Each row has a name. After each piece below comes the name of the row it's from. Each question is about the rows just above it. Some pieces are copies with a little noise.

(46): [137 141  95 201 128 171 128 132 145 128 128 145 171 110 124 131 143 157
 128 195 137 124 149 128 121 123 125 110  82  40 127  91 134 131  79 128
 128  80  85 124 127]
(68): [121 119 136 196 128 183 118 148 154 160 178 129 128 127 111 139 129 150
 164 198  85 179 149 190 121  95 130 120 116  74 102  72 121 128  96 142
 128  91  90 119 103]
(55): [151 141  97 198 134 128 106 131 152 167 142 153 160 114  98 136 150 150
 154 171 120 150 154 156 129 114 115 115 110  55 115  87 117 132  77 119
 106  79  83 141 124]
[139 142  93 199 126 170 130 132 145 128 130 142 170 110 122 129 142 156
 127 195 135 124 150 129 122 124 125 109  83  42 125  93 135 131  81 129
 126  78  85 126 125] -> (46)
[153 141  95 197 136 126 106 130 152 165 143 155 160 114  96 137 148 149
 156 172 117 151 153 156 129 115 113 114 112  53 115  88 119 132  81 118
 106  78  83 142 125] -> (55)
[122 120 136 196 128 184 119 147 155 160 178 129 129 127 112 140 129 151
 164 197  85 180 149 190 122  95 130 120 115  74 102  72 121 129  96 141
 126  90  90 119 103] -> (68)

(60): [ 92  89  90  91 165 165  92 165  95 164  92  93 164  90 167  92  92 166
 165  90  92 164 162  92 164 169  93 162 166  91 163 164 165  95  88  94]
(27): [139 140 139 139 118 117 138 117 138 118 138 139 117 140 117 139 139 117
 117 139 139 118 118 139 118 116 138 118 117 139 118 117 117 138 140 196]
(133): [130 130 131 129 125 126 131 125 130 126 130 130 126 129 125 129 130 125
 126 131 130 125 125 130 126 124 129 125 125 130 126 126 126 130 130 130]
(195): [130 130 131 129 125 126 131 125 130 126 130 130 126 129 125 129 130 125
 126 131 130 125 125 130 126 124 129 125 125 130 126 117 117 138 140 138]
(46): [126 126 129 128 127 128 128 129 128 127 128 127 128 125 128 127 126 128
 129 126 127 128 128 127 128 131 128 128 128 127 129 130 129 127 125 127]
[ 93  89  89  92 165 165  93 165  95 164  91  93 164  91 167  91  92 166
 165  89  91 164 162  92 164 169  92 162 166  92 164 164 166  95  88  94] -> (60)
[126 126 129 127 127 128 129 129 128 126 128 126 128 125 128 127 125 128
 129 126 126 128 128 126 127 131 127 128 127 127 129 130 129 127 125 127] -> (46)
[130 130 131 129 123 125 131 122 129 125 131 130 127 128 124 129 129 127
 127 130 127 125 126 129 127 124 128 123 123 129 128 127 126 130 128 130] -> (133)
[139 141 139 139 118 118 138 118 138 118 137 139 117 141 117 139 139 117
 117 139 139 118 119 139 119 117 137 118 117 138 118 118 118 138 139 196] -> (27)

(193): [213 221  55  51 193  47 192]
(60): [187 192  70  54 198  56 190]
(195): [ 44  42 204 217  48 196  48]
(140): [ 47  69 215 196  45 208  61]
[ 48  68 215 197  47 207  62] -> (140)

(177): [219 200  42  36]
(46): [ 35  54 216 222]
(140): [ 34  53 217 223]
[219 199  41  36] -> (177)
[ 34  53 217 223] -> (140)
[ 35  54 216 222] -> (46)

(46): [104 150 152  55 193]
(193): [104 150 152  19 106]
(104): [104 150 152 152 106]
[104 150 152 152 106] -> (104)
[103 149 153  18 106] -> (193)
[104 150 152  57 194] -> (46)

(68): [115 127 153 132  94 123 157 106]
(46): [109 132 124 167 135 124 123 204]
(60): [109 132 124 167 135 238 123 204]
(177): [115 127 153 132  94 123 157 142]
(104): [169 127 191  97 148 105 157 104]
(27): [160 129 107  87 200 135  99  72]
[159 130 106  88 200 135  98  72] -> (27)
[110 132 124 167 135 125 122 204] -> (46)

(177): [132 134 141 142 112 143 154  67 133 148 141 123 118 129  72 127 141 149
 130 139 101 129 146 148 150 126 120 127  67 110 163 136  67  82  79 123
 128 140 139]
(133): [179 181 178 102  89 183 103  81 128 102 101 110 109 178  82 178 186 175
 125 117  91 106 100 104 107 111 173 176  86 100 121 185  82  77 130 110
 178 182 174]
(46): [161 162 173 137 109 174 137  55 125 128 117 108 102 159  51 156 173 178
 122 126 106 108 132 139 145 111 151 155  66  90 160 165  51  56 111 108
 160 165 173]
(68): [ 96  92 123 209 186 112 193  97  79 165 144  87  78  94  78  83  93 142
  77 109 169 103 212 214 214  91  89  93 103  81 197  62  86  95  86  87
  95  56 129]
(60): [115 114 121 146 138 118 142 116 110 134 129 114 113 114 115 112 113 126
 110 118 133 118 147 148 148 115 113 115 117 113 142 104 116 116 109 114
 114 102 122]
[133 133 141 142 113 142 153  66 134 149 139 125 119 129  72 128 141 147
 129 138 101 129 144 148 149 126 120 127  68 111 162 134  69  82  78 122
 131 140 139] -> (177)
[161 161 172 139 109 174 136  56 125 129 117 108 101 158  51 156 174 179
 121 126 106 109 132 139 144 111 150 155  67  90 160 163  52  54 111 107
 162 166 172] -> (46)
[179 180 180 103  89 184 103  82 129 101  99 113 109 179  83 178 185 175
 125 115  90 107 101 103 106 112 171 179  87 101 121 185  82  74 131 109
 174 182 176] -> (133)

(104): [102  84 121  98 125  92  71 116]
(122): [117 165 125 110  56 179  82 121]
(195): [108 121 126 106 169 143 208 116]
(60): [112 119 126 113 170 136 202 120]
(177): [ 85  86 118 105 152  86  40 102]
(68): [ 89  80 125  88 185 105 183 103]
(46): [112 119 126 113 170 152 213 110]
(193): [116 167 125 109  57 180  82 121]
(55): [123 124 125 128 171 132 193 128]
(140): [118 102 124 100 112 117 120 127]
(27): [ 86  86 118 108 159  84  47 104]
(133): [166 128 122 174 101 119  68 140]
[123 124 125 129 171 131 192 127] -> (55)
[112 119 126 114 170 136 203 120] -> (60)
[ 87  86 118 108 159  84  47 104] -> (27)
[ 85  86 116 104 152  85  40 101] -> (177)

(195): [125 141 114 119 124 110 131 109 129]
(133): [111 188  90 163 212 197 185 134 120]
(27): [122 126 118 129 121 112 119 143 142]
(55): [142 130 129 143 115 137 123 133 110]
(177): [122 130 118 129 121 112 119 143 142]
(104): [128  85 128 123 141  99 106  66  93]
(193): [125 151 131 164  98 145 110 117 135]
[122 130 117 128 121 112 118 143 143] -> (177)
[141 130 127 141 113 136 123 131 111] -> (55)
Which row holds [122 126 118 129 121 112 119 143 142]? -> (27)
[122 130 118 129 121 112 119 143 142] is in which row? -> (177)

(104): [124 184 122 120 127 141 112 143 128 143 122 166 157 126 126 148 127 126
 137 129 120 145 140 121 130 128 116 134 157 166 128  66 109 170 141 128
 148]
(133): [139 117 158 152 123 108 129 128 110 119 121 113 152 118 122 139 129 130
 123 135 120 117 100 132 134 136 105 125 151  64 102 192 145 127 123 143
 127]
(140): [134 151 125 115 128 114 134 148 126 144 122 131 126 114 134 136 132 126
 134 126 139 141 128 129 117 130 126 143  97 129 124 208 137 150  98 146
 124]
(68): [126 123 143 130 138 121 135 124 126 118 122 133 136 139 125 127 127 129
 125 133 133 136 133 118 129 134 118 124 135 179 144  53 132 176 115 114
 120]
(46): [133 107 108 139 118 112 133 127 112 112 131 135 138 148 146 108 121 130
 117 108 122 108 145 129 111 126 118 119 123  81 139  99 116 118 132 149
 135]
(27): [132 105 112 124 108 129 141 107 115  94 127  99 118 131 122 107 125 128
 122 119 120 129 129 127 113 138 112 114 138 164 121  88 129 149 125  43
 169]
(60): [132 105 112 124 108 129 141 135 115  94 127  99 118 131 122 107 125 128
 122 119 120 129 129 127 113 138 112 114 138 164 121  88 129 149 125  43
 169]
(195): [ 99 145 105 154 140 134 118 119 149 119 130 126 140 121 125 156 128 119
 123 110 132 145 139 131 123 126 145 133 121 118 121  87 123 158 118 125
 119]
(193): [110 159 128 110 117 127 130 123 113 132 126 134 118 132 132 135 125 121
 134 124 132 124 128 132 126 143 109 108 159 109 123 172 129 135 118 130
 128]
(122): [147 101 140 151 142 131 137 136 127 133 123 134 124 145 127 117 128 126
 121 120 126 116 148 119 118 106 143 135 131  39 147 136 120 114 121 126
 127]
[132 104 111 124 109 129 142 136 115  93 126  99 119 131 122 106 124 128
 122 119 119 129 128 127 114 137 112 114 138 164 121  89 128 150 125  44
 169] -> (60)
[135 152 125 116 128 114 134 148 127 144 122 131 125 112 135 134 132 125
 135 127 138 141 128 129 118 129 128 141  96 128 124 209 137 150  96 147
 123] -> (140)

(55): [133 126 148 151 143 140  68]
(122): [ 78 121 129  88 156 146 126]
(68): [176 110 171 142  26 167 104]
(104): [150 169 149  85 171 117 117]
(177): [141 148  88 125 149 125 127]
(27): [155 110 112 161 102 191 103]
(133): [140 113 131 168 100 142 151]
(46): [141 148  88 125 149 125 224]
[176 110 170 142  26 168 105] -> (68)
[139 114 131 168 101 142 151] -> (133)

(55): [170 150  93 146 151  61 134 154  84 117 181 186 142  38 163 120 146  88
 136 110 105  66 207 129  68 212 121 109 161 212 122 186  91  92 174 100
 136 110 102  93 144 180 129 146 136 152 105 185]
(193): [ 73 142 112 106 179  90 126 181  87 152  76 125 126 124  99 138 174 136
 159  75 139 126 144 158 116 159 116 130 133 140 126 132 125 108 209 157
  91 130 102 134 130 125  99 127  98 158 150  85]
(68): [154 192 140 190 148  88 139 120  93 136 183 145 159  95 166  97 128  94
 104 133 139  94 134 111 147 121  99 121 116 170 161 139  91 124 155 143
 129  56 182 143 128 156 153 145  88 123 167 156]
(140): [119 130  92 128 144 105 131 135 116 135 136 148 146 106 135 126 135 103
 120  98 116  99 164  96 107 170  99 114 117 154 131 128 112 116 158 141
 126 127 121 120 133 151 141 137 103 141 135 155]
(60): [125 158 135 103 100  73  91 154 123 154 124 125 107  80 153 108 154  96
 113 143  96 105 126 112  80 164 125  18 143 115 164 129 113 102 177  85
 138 129  58 111 147 103 139 141 126 103 154 172]
(177): [122 148  93 152 128 131 123 123  91 143 145 140 145  83 149 125 130 106
 138 105 120 116 168  97  80 156 106 111 112 140 108 113 104 114 165 134
 129 111 116 108 133 159  99 144 113 148 129 132]
[ 75 145 112 106 178  90 124 180  88 152  76 125 127 125  99 139 174 134
 161  74 138 125 143 158 115 160 117 130 133 138 125 132 124 108 209 156
  90 129 102 133 131 124  99 125  98 156 150  84] -> (193)
[170 151  92 146 152  62 133 154  83 116 181 186 143  38 162 120 146  89
 137 109 105  67 207 129  68 212 122 108 161 213 122 185  90  93 172 101
 137 110 102  94 143 181 129 146 135 151 105 185] -> (55)
[118 129  91 128 144 105 131 135 116 134 137 149 148 104 136 127 135 102
 121  99 115  99 163  97 107 173  98 115 118 154 133 127 112 115 159 141
 127 127 122 120 134 151 141 137 105 140 135 153] -> (140)
[122 147  94 151 128 132 123 123  91 145 143 140 146  83 150 124 131 107
 140 105 120 114 167  96  79 155 105 109 112 139 108 113 104 114 165 134
 127 110 118 109 132 160 100 146 113 148 129 131] -> (177)

(46): [122 122 128 127 124 129 126]
(133): [ 70 147  99 131 157 180 164]
(140): [131 130 127 125 127 126 132]
(195): [131 152 129 116 118 122 108]
(193): [119 123 137 133 128 135 121]
(27): [159 120 121 188  82 145 135]
(122): [ 47 160  93 131 161 179 158]
(177): [ 53 129  78 129 207 190 173]
(55): [131 130 127 125 127 126 130]
[ 52 130  78 130 207 191 173] -> (177)
[ 69 147  97 130 156 180 162] -> (133)
[ 48 160  93 131 161 179 159] -> (122)
[119 124 138 132 127 135 121] -> (193)

(122): [129 127 126 128 128 132 111 157 144]
(140): [127 130 130 128 129 123 132 125 125]
(193): [135 122 110 133 128 158 111 157 144]
(46): [101 168 133 162 161  59 208 119  53]
(68): [129 127 126 128 128 132 125 131 131]
(55): [133 123 118 130 127 146 117 144 139]
[130 126 129 129 127 133 110 158 143] -> (122)
[133 123 118 131 127 147 117 144 138] -> (55)
[103 167 132 162 161  58 208 119  53] -> (46)
[129 128 126 129 127 133 125 130 131] -> (68)

(140): [122 189 153 105  68]
(55): [144  44 170 141 106]
(104): [110 130 139 139 117]
(193): [151 186  76 122 171]
(27): [106 231  78 123 180]
(46): [115 188 123 148 140]
[116 189 123 148 140] -> (46)
[110 131 139 138 117] -> (104)
[106 231  78 123 180] -> (27)
[144  44 170 141 107] -> (55)

(104): [108  89  79 186]
(68): [197 209 133 100]
(27): [108  74  79 186]
[108  88  78 187] -> (104)
[109  74  79 186] -> (27)
[195 208 132 100] -> (68)

(195): [114 115 113 130 135 113 138 142 109 110 133 136 110 144 112 114 143 113
 120 116]
(60): [ 95  95  95 144 150  91 151 156  82  86 146 149  86 159  87  94 158  89
 107 103]
(193): [187 196 188  79  72 202  79  83 214 206  88  83 209  77 213 194  83 205
 170 174]
(104): [125 129 128 144 136 128 127 120 123 124 134 133 127 114 127 129 118 125
 129 129]
(122): [142 147 147 151 134 148 116  98 145 145 128 127 151  82 149 148  91 146
 143 144]
(46): [154 155 157 131 117 158 108  97 163 160 120 115 162  90 159 156  94 157
 144 151]
[153 155 157 132 117 157 108  97 162 161 120 115 162  90 159 156  95 158
 143 150] -> (46)
[ 96  96  94 142 149  92 150 156  82  85 146 149  87 159  87  94 159  88
 107 104] -> (60)
[143 147 147 150 134 148 116  97 146 147 125 129 152  80 148 148  92 145
 143 147] -> (122)
[116 115 113 130 133 112 138 142 110 112 133 137 111 145 115 116 143 114
 120 117] -> (195)

